Below are the code and all the weights of a small trained network. Each question names an input and a class and asks about switching units off, where a switched-off unit gives its printed mean instead of its output.

import numpy as np


def w(rows, s, z=0):
    codes = np.array(rows[::2]) - 128.0
    scale = np.full(codes.shape[1], s)
    scale[-1] = z or s
    return codes * scale


def f(y):
    return y / 2 * (1 + np.tanh(0.7978845608 * (y + 0.044715 * y**3)))


def log_softmax(a):
    a = a - a.max(-1, keepdims=True)
    return a - np.log(np.exp(a).sum(-1, keepdims=True))


def net(x, mask):
    res = np.array(x, float).reshape(1, 4) / 4 @ E
    y = f(res @ A[0][:, :-1].T + A[0][:, -1])
    res = res + np.where(mask, y, B[0][:, -1]) @ B[0][:, :-1]
    return log_softmax(res[-1] @ U[:, :-1].T + U[:, -1])


A, B = {}, {}
E = w([
[51,96,116,83,194,81],'x0',
[113,247,145,70,143,163],'x1',
[167,85,236,107,158,133],'x2',
[90,99,141,45,35,101],'x3',
],0.011)
A[0] = w([
[101,84,95,89,202,130,130],'N0',
[177,128,100,133,196,152,100],'N1',
[165,161,128,114,106,157,89],'N2',
[73,163,9,159,82,136,89],'N3',
[114,108,150,72,44,91,88],'N4',
[127,154,43,150,142,129,110],'N5',
[169,140,175,156,63,159,109],'N6',
[97,138,145,188,159,168,88],'N7',
[126,80,104,172,123,122,127],'N8',
[81,209,141,109,139,137,96],'N9',
[176,108,230,120,140,151,76],'N10',
[184,162,120,189,54,127,98],'N11',
[122,61,98,164,119,119,116],'N12',
[133,152,109,191,186,192,119],'N13',
[159,104,201,137,134,98,141],'N14',
[68,118,116,109,164,68,110],'N15',
[147,188,143,81,144,145,82],'N16',
[188,148,88,160,49,149,107],'N17',
[136,147,144,196,207,149,133],'N18',
[113,194,116,100,145,156,129],'N19',
[104,135,164,102,79,97,126],'N20',
[97,137,76,109,179,33,135],'N21',
[171,78,112,165,94,83,94],'N22',
[195,130,112,138,83,175,253],'N23',
[78,122,147,75,12,156,122],'N24',
[103,171,141,104,155,161,190],'N25',
[155,141,151,155,56,133,93],'N26',
[115,83,57,193,97,91,128],'N27',
[163,163,66,150,77,109,116],'N28',
[68,126,125,115,172,93,118],'N29',
[79,115,113,89,163,87,105],'N30',
[139,61,157,176,130,102,117],'N31',
[178,104,244,90,176,133,91],'N32',
],0.013,0.014)
B[0] = w([
[166,108,187,126,154,155,185],'N0',
[48,107,95,182,142,85,161],'N1',
[100,189,191,176,148,154,146],'N2',
[205,207,97,41,99,4,195],'N3',
[76,113,98,210,150,57,176],'N4',
[135,140,129,105,112,57,168],'N5',
[145,143,163,138,200,155,171],'N6',
[86,149,105,195,138,90,146],'N7',
[82,145,145,122,79,180,171],'N8',
[91,145,185,120,100,156,176],'N9',
[156,196,134,116,117,60,172],'N10',
[133,131,181,140,175,137,179],'N11',
[90,155,164,139,86,194,177],'N12',
[62,76,109,167,134,70,191],'N13',
[140,137,137,79,111,95,181],'N14',
[160,136,172,138,177,154,176],'N15',
[36,191,194,159,93,189,161],'N16',
[164,146,196,140,200,144,182],'N17',
[96,63,70,192,111,52,203],'N18',
[89,128,155,133,67,174,183],'N19',
[116,95,112,158,113,91,164],'N20',
[167,109,180,119,153,130,191],'N21',
[86,167,174,145,107,159,165],'N22',
[166,54,152,93,146,166,248],'N23',
[68,47,86,222,131,57,203],'N24',
[118,75,152,108,83,192,203],'N25',
[117,157,160,176,171,139,154],'N26',
[113,146,157,102,83,150,193],'N27',
[187,149,125,121,136,97,169],'N28',
[174,132,171,145,176,182,172],'N29',
[157,126,171,156,186,140,170],'N30',
[96,152,181,120,78,163,185],'N31',
[185,202,118,64,95,26,196],'N32',
],0.011,0.015)
U = w([
[88,63,91,194,130,72,118],'0',
[184,187,124,66,95,61,142],'1',
[170,122,174,135,237,157,105],'2',
[82,149,158,123,25,186,95],'3',
[176,7,92,64,105,163,252],'4',
[138,108,55,120,151,160,103],'5',
[154,141,76,102,148,141,105],'6',
],0.016)

Each question gives the input, the list of numbers given to net, and the class t.
The units are the neurons (one row each of A and B). Each row of codes is followed by its name. A weight is (code - 128) times the scale printed after its matrix; where a second scale follows, it is the last column's (A, B and U).
mask holds one flag per neuron, in row order. A switched-off neuron (its flag False) gives its mean, the last column of its row in B, instead of its output. The means were averaged over made-up inputs and are rounded, as every weight is.
A unit's drop is (log p(t) with every unit on - log p(t) with that unit switched off) / (log p(t) with every unit on - log p(t) with every unit switched off).
The circuit of an input: a set's keep is (log p(t) with only the set's units on - log p(t) with every unit switched off) / (log p(t) with every unit on - log p(t) with every unit switched off). Starting from the 12 units with the biggest drops (on a tie, the unit counted first), units are removed one at a time, each time the one whose removal leaves the highest keep (on an exact tie, the one counted first), for as long as the keep stays at least 0.8.
units of the circuit, in order: the units of the circuit, biggest drop first
most important unit: the unit with the biggest drop
top k neurons: the k neurons with the biggest drops, biggest first
drop when u is switched off: that unit's drop, to one decimal
input [8,4,-7,0], class 2: most important unit	N29
input [-7,-8,-5,3], class 3: top 2 neurons	N27, N8
input [8,-1,-8,-6], class 1: top 3 neurons	N3, N5, N23
input [4,-5,-2,1], class 3: units of the circuit, in order	N27, N12
input [-2,-1,3,3], class 4: units of the circuit, in order	N23, N16
input [-7,-3,5,-7], class 0: top 3 neurons	N18, N13, N1
input [3,3,1,4], class 0: top 2 neurons	N23, N24
input [-3,2,3,0], class 4: top 2 neurons	N3, N23
input [6,2,-6,-4], class 1: top 2 neurons	N3, N5
input [0,6,5,0], class 3: top 3 neurons	N3, N16, N25
input [3,-5,4,-1], class 3: top 3 neurons	N3, N31, N12
input [-5,0,-4,4], class 2: top 2 neurons	N17, N18
input [0,2,1,-3], class 4: top 2 neurons	N24, N4
input [-4,3,-6,2], class 1: units of the circuit, in order	N3
input [-7,-8,-1,4], class 3: top 4 neurons	N27, N22, N12, N8
input [-8,-8,-6,4], class 2: drop when N11 is switched off	0.4
input [6,4,-2,-6], class 0: drop when N8 is switched off	0.0
input [-2,-2,-5,-2], class 1: drop when N3 is switched off	0.1
